[[110 132 102 148]
 [129 127 119 137]
 [128 128 126 129]
 [120 128 111 142]
 [134 124 137 121]
 [130 125 131 126]]
->
[[130 125 131 126]
 [110 132 102 148]
 [129 127 119 137]
 [128 128 126 129]
 [120 128 111 142]
 [134 124 137 121]]

[[146 132 131 123 117 118 140 131 134 119 135]
 [133 120 131 128 119 109 136 118 126 127 121]
 [130 127 135 140 117 109 134 119 125 143 124]
 [135 118 130 124 119 107 134 130 129 131 127]
 [141 130 131 120 121 115 143 123 134 111 136]
 [130 119 135 141 113 105 130 129 132 145 124]]
->
[[130 119 135 141 113 105 130 129 132 145 124]
 [146 132 131 123 117 118 140 131 134 119 135]
 [133 120 131 128 119 109 136 118 126 127 121]
 [130 127 135 140 117 109 134 119 125 143 124]
 [135 118 130 124 119 107 134 130 129 131 127]
 [141 130 131 120 121 115 143 123 134 111 136]]

[[115 116 117 122 119]
 [137 136 136 132 135]
 [107 108 110 118 113]
 [120 122 122 125 123]]
->
[[120 122 122 125 123]
 [115 116 117 122 119]
 [137 136 136 132 135]
 [107 108 110 118 113]]

[[116 115 116 125 137 140 142 140 129 112]
 [117 116 115 117 128 139 141 142 139 129]
 [129 117 116 113 115 126 136 141 142 139]
 [115 123 131 133 129 117 118 116 117 126]
 [114 116 128 136 138 141 139 126 111 103]
 [123 131 131 126 117 116 113 117 126 136]
 [131 129 117 118 114 116 126 138 141 142]]
->
[[131 129 117 118 114 116 126 138 141 142]
 [116 115 116 125 137 140 142 140 129 112]
 [117 116 115 117 128 139 141 142 139 129]
 [129 117 116 113 115 126 136 141 142 139]
 [115 123 131 133 129 117 118 116 117 126]
 [114 116 128 136 138 141 139 126 111 103]
 [123 131 131 126 117 116 113 117 126 136]]

[[124 129 138 133 130 110 132]
 [114 127 144 120 125 119 125]
 [ 99 134 145 108 125 112 149]
 [114 120 137 125 134 123 124]
 [129 136 135 142 123 122 136]
 [110 126 131 113 119 118 120]
 [133 140 135 137 128 127 130]]
->
[[133 140 135 137 128 127 130]
 [124 129 138 133 130 110 132]
 [114 127 144 120 125 119 125]
 [ 99 134 145 108 125 112 149]
 [114 120 137 125 134 123 124]
 [129 136 135 142 123 122 136]
 [110 126 131 113 119 118 120]]

[[120 136 140 132 157 121 108 117 111]
 [121 108 140 118 100 137 114 126 126]
 [116 108 109 153 128 137 120 153 115]
 [143 126 116 144 140 139 153 125 120]
 [104 125 123 128 157 110 107 121 129]]
->
[[104 125 123 128 157 110 107 121 129]
 [120 136 140 132 157 121 108 117 111]
 [121 108 140 118 100 137 114 126 126]
 [116 108 109 153 128 137 120 153 115]
 [143 126 116 144 140 139 153 125 120]]

[[105 140 134]
 [135 128 141]
 [117 118 123]
 [100 131 139]]
->
[[100 131 139]
 [105 140 134]
 [135 128 141]
 [117 118 123]]

[[127 139 111 117 111 105 118 106 130 135]
 [128 123 122 131 118 135 133 123 126 123]
 [118 122 144 127 146 124 134 152 119 129]
 [137 126 105 138 112 136 132 115 133 127]
 [131 125 112 137 114 133 135 120 131 122]]
->
[[131 125 112 137 114 133 135 120 131 122]
 [127 139 111 117 111 105 118 106 130 135]
 [128 123 122 131 118 135 133 123 126 123]
 [118 122 144 127 146 124 134 152 119 129]
 [137 126 105 138 112 136 132 115 133 127]]

[[125 134 127 133 121 121 126 130 126 131 134 133 127 136 131]
 [127 129 129 125 132 129 125 120 123 132 131 132 124 130 130]
 [127 137 133 134 118 117 133 125 130 128 133 129 134 132 131]
 [126 143 129 140 115 112 132 125 130 127 136 128 135 135 133]
 [128 128 138 132 106 117 137 143 134 126 130 131 134 133 128]]
->
[[128 128 138 132 106 117 137 143 134 126 130 131 134 133 128]
 [125 134 127 133 121 121 126 130 126 131 134 133 127 136 131]
 [127 129 129 125 132 129 125 120 123 132 131 132 124 130 130]
 [127 137 133 134 118 117 133 125 130 128 133 129 134 132 131]
 [126 143 129 140 115 112 132 125 130 127 136 128 135 135 133]]
---
[[126 128 130 135 130]
 [145 124 115 121 152]]
->
[[135 130 126 128 130]
 [121 152 145 124 115]]

[[129 129 127 129 127 127 127 130 127 128 129 127]
 [133 126 129 129 131 125 126 130 126 132 136 121]
 [136 127 129 135 129 120 123 135 123 134 139 120]
 [135 128 128 133 129 121 123 135 124 132 137 121]
 [109 130 126 110 129 149 141 110 140 115 103 147]
 [131 129 127 129 128 125 126 131 126 129 131 126]
 [135 126 130 136 128 120 123 135 123 134 139 120]]
->
[[129 127 129 129 127 129 127 127 127 130 127 128]
 [136 121 133 126 129 129 131 125 126 130 126 132]
 [139 120 136 127 129 135 129 120 123 135 123 134]
 [137 121 135 128 128 133 129 121 123 135 124 132]
 [103 147 109 130 126 110 129 149 141 110 140 115]
 [131 126 131 129 127 129 128 125 126 131 126 129]
 [139 120 135 126 130 136 128 120 123 135 123 134]]

[[134 123 127 133 129 132]
 [115 119 124 144 122 124]
 [128 138 120 144 133 135]
 [146 125 141 135 129 116]
 [ 99 130 100 130 126 117]
 [144 126 141 130 131 128]
 [129 133 153 103 131 126]
 [121 127 122 123 138 125]
 [136 122 111 133 130 121]
 [138 123 137 126 133 123]
 [115 132 139 130 128 129]
 [113 132 151 118 126 133]]
->
[[129 132 134 123 127 133]
 [122 124 115 119 124 144]
 [133 135 128 138 120 144]
 [129 116 146 125 141 135]
 [126 117  99 130 100 130]
 [131 128 144 126 141 130]
 [131 126 129 133 153 103]
 [138 125 121 127 122 123]
 [130 121 136 122 111 133]
 [133 123 138 123 137 126]
 [128 129 115 132 139 130]
 [126 133 113 132 151 118]]

[[108 138 136 141 132 150 119 146]
 [145 119 121 118 125 110 136 112]
 [139 122 125 121 126 116 132 119]
 [143 120 123 117 124 112 135 116]
 [136 124 124 122 126 120 132 120]
 [148 118 120 116 124 106 137 110]
 [110 137 137 139 132 148 119 146]
 [134 125 124 126 128 121 130 121]
 [144 120 122 117 124 111 135 114]
 [144 120 124 117 125 111 134 116]
 [112 136 131 139 132 145 122 140]]
->
[[119 146 108 138 136 141 132 150]
 [136 112 145 119 121 118 125 110]
 [132 119 139 122 125 121 126 116]
 [135 116 143 120 123 117 124 112]
 [132 120 136 124 124 122 126 120]
 [137 110 148 118 120 116 124 106]
 [119 146 110 137 137 139 132 148]
 [130 121 134 125 124 126 128 121]
 [135 114 144 120 122 117 124 111]
 [134 116 144 120 124 117 125 111]
 [122 140 112 136 131 139 132 145]]

[[126 126 136]
 [135 133 115]
 [127 138 113]
 [156 120 132]
 [144 120 133]
 [149 134 130]
 [117 137 137]
 [132 129 123]
 [117 129 110]
 [106 125 143]
 [146 126 105]]
->
[[126 136 126]
 [133 115 135]
 [138 113 127]
 [120 132 156]
 [120 133 144]
 [134 130 149]
 [137 137 117]
 [129 123 132]
 [129 110 117]
 [125 143 106]
 [126 105 146]]

[[107 123 128 129 134 127 105 109 138]
 [131 153 132 125 139 111 131 112 117]
 [108 123 140 132 132 119 128 144 110]]
->
[[109 138 107 123 128 129 134 127 105]
 [112 117 131 153 132 125 139 111 131]
 [144 110 108 123 140 132 132 119 128]]

[[147 124 126 131 152 119 133 121]
 [123 124 123 133 127 127 121 134]
 [124 153 111 111 116 125 113 117]
 [134 136 130 129 127 128 119 135]
 [140 117 141 133 141 128 142 127]
 [122 113 137 138 127 132 135 137]
 [112 122 133 128 113 135 135 131]]
->
[[133 121 147 124 126 131 152 119]
 [121 134 123 124 123 133 127 127]
 [113 117 124 153 111 111 116 125]
 [119 135 134 136 130 129 127 128]
 [142 127 140 117 141 133 141 128]
 [135 137 122 113 137 138 127 132]
 [135 131 112 122 133 128 113 135]]
